W = [[116, 115, 122, 135, 134, 149], [119, 133, 129, 130, 127, 136], [140, 140, 138, 123, 116, 109], [146, 135, 140, 128, 120, 108], [124, 137, 128, 126, 127, 132], [144, 139, 142, 130, 124, 123]]
Indices start at 1.
(1, 1) => 116
(3, 3) => 138
(4, 1) => 146
(4, 6) => 108
(5, 2) => 137
(4, 3) => 140
(3, 1) => 140
(5, 1) => 124
(3, 4) => 123
(2, 1) => 119
(4, 4) => 128
(2, 6) => 136
(1, 5) => 134
(5, 4) => 126
(6, 2) => 139

arr =
[[105 136 112 104 140 150 121 150]
 [131 148 141 127 104 120 149 127]]
Rows and columns are counted from 1.
(1, 1): 105
(1, 3): 112
(1, 7): 121
(2, 1): 131
(2, 5): 104
(2, 2): 148
(1, 4): 104

x =
125	131	124	127	137	147	126	115	115
135	115	130	126	124	108	114	146	154
122	126	130	142	134	133	124	132	134
132	123	128	121	130	115	119	141	145
131	127	136	127	127	122	126	125	135
131	124	127	138	116	122	142	120	116
130	123	121	142	123	142	143	110	101
119	126	143	131	125	110	114	153	149
112	133	137	135	137	128	124	128	130
123	132	119	119	128	132	136	131	127
Indices start at 1.
row 1 col 1 = 125
row 8 col 9 = 149
row 8 col 2 = 126
row 8 col 3 = 143
row 8 col 7 = 114
row 5 col 5 = 127
row 9 col 1 = 112
row 10 col 4 = 119
row 3 col 4 = 142
row 7 col 9 = 101
row 9 col 9 = 130
row 4 col 2 = 123
row 3 col 6 = 133
row 4 col 7 = 119
row 7 col 6 = 142
row 9 col 3 = 137
row 4 col 4 = 121
row 2 col 3 = 130
row 9 col 4 = 135
row 3 col 8 = 132
row 9 col 7 = 124
row 10 col 2 = 132
row 10 col 9 = 127
row 7 col 2 = 123
row 1 col 4 = 127
row 3 col 1 = 122
row 8 col 6 = 110

X =
124  134  121  124
131  133  135  114
135  127  124  125
123  131  120  145
137  119  102  137
110  137  129  122
128  132  119  135
123  119  134  131
133  129  121  125
117  141  130  119
Indices start at 1.
(1, 1) = 124
(5, 4) = 137
(7, 3) = 119
(8, 4) = 131
(3, 1) = 135
(4, 3) = 120
(10, 4) = 119
(4, 2) = 131
(4, 1) = 123
(9, 3) = 121

m =
[[128 128 120 141 128]
 [127 128 156 133 128]
 [130 131 125 125 129]
 [129 129 154 152 128]
 [128 127 106 102 128]
 [128 128 153 103 128]]
Rows and columns are counted from 1.
row 1 col 1	128
row 4 col 1	129
row 5 col 3	106
row 5 col 5	128
row 2 col 4	133
row 6 col 4	103
row 2 col 2	128
row 3 col 3	125
row 6 col 5	128
row 4 col 5	128
row 2 col 1	127

a =
[[117 148 148 127 109 144 123 107 138 125 117 134 109 135]
 [131 129 141 119 121 131 133 108 125 119 114 109 138 108]
 [113 139 134 125 122 143 128 108 108 114 123 147 143 118]
 [122 135 115 145 130 110 115 111 149 121 132 132 120 141]
 [148 134 117 119 127 135 114 129 149 110 133 112 126 112]
 [147 123 108 121 107 147 148 145 123 112 136 124 117 112]
 [148 135 125 137 111 136 140 136 116 114 149 130 144 120]
 [135 130 138 128 111 118 140 132 136 115 122 136 123 136]]
Rows and columns are counted from 1.
row 1 col 1	117
row 5 col 12	112
row 8 col 7	140
row 1 col 9	138
row 8 col 11	122
row 6 col 13	117
row 8 col 9	136
row 7 col 8	136
row 2 col 11	114
row 5 col 7	114
row 3 col 13	143
row 1 col 14	135
row 1 col 2	148
row 5 col 4	119
row 6 col 2	123
row 4 col 12	132
row 5 col 2	134
row 1 col 11	117
row 2 col 10	119
row 3 col 12	147
row 1 col 13	109
row 7 col 11	149
row 2 col 3	141
row 2 col 1	131
row 7 col 14	120
row 4 col 10	121
row 1 col 10	125
row 8 col 12	136
row 2 col 4	119
row 7 col 12	130
row 6 col 5	107
row 3 col 7	128
row 1 col 12	134
row 7 col 7	140
row 2 col 6	131
row 7 col 3	125

data = ((142, 131, 132, 109, 132, 139, 131, 100), (138, 129, 129, 118, 125, 121, 133, 118), (135, 122, 116, 129, 133, 149, 118, 129), (132, 126, 123, 137, 129, 139, 123, 156))
Rows and columns are counted from 1.
(1, 1) = 142
(2, 3) = 129
(1, 8) = 100
(4, 7) = 123
(3, 3) = 116
(4, 6) = 139
(2, 4) = 118
(1, 4) = 109
(4, 5) = 129
(4, 8) = 156
(3, 8) = 129

B =
125	126	128	130	123	127	136	128	118	133	126	121	140	134	120	137
132	129	134	123	119	125	117	136	135	130	140	122	120	120	135	130
125	127	124	131	136	129	129	123	138	122	122	137	121	130	136	119
126	122	135	133	110	123	131	137	125	134	135	112	130	132	130	140
114	119	126	142	117	118	142	117	129	128	123	121	133	143	142	127
128	131	123	126	141	130	125	121	134	123	122	141	122	125	127	117
121	128	120	136	143	130	142	113	128	124	113	141	136	139	128	119
129	128	133	132	126	127	123	131	145	125	136	132	113	128	150	120
122	127	121	133	138	128	128	118	141	119	119	141	115	130	139	112
147	140	130	116	140	140	117	143	126	132	134	135	128	114	110	135
116	120	128	141	120	119	140	119	131	128	124	123	131	142	143	125
124	124	136	135	119	126	129	134	135	131	135	122	121	133	141	130
Indices start at 1.
row 1 col 1: 125
row 3 col 4: 131
row 6 col 16: 117
row 7 col 14: 139
row 4 col 5: 110
row 11 col 7: 140
row 7 col 9: 128
row 8 col 12: 132
row 5 col 12: 121
row 12 col 15: 141
row 2 col 9: 135
row 1 col 10: 133
row 5 col 1: 114
row 9 col 12: 141
row 1 col 9: 118
row 5 col 11: 123
row 3 col 13: 121
row 5 col 4: 142
row 7 col 15: 128
row 10 col 4: 116
row 3 col 11: 122
row 2 col 16: 130
row 7 col 10: 124
row 12 col 16: 130
row 7 col 16: 119
row 4 col 2: 122
row 7 col 5: 143
row 9 col 11: 119
row 7 col 8: 113
row 7 col 11: 113
row 3 col 15: 136
row 3 col 2: 127
row 8 col 10: 125
row 4 col 4: 133
row 11 col 15: 143
row 4 col 12: 112
row 11 col 3: 128
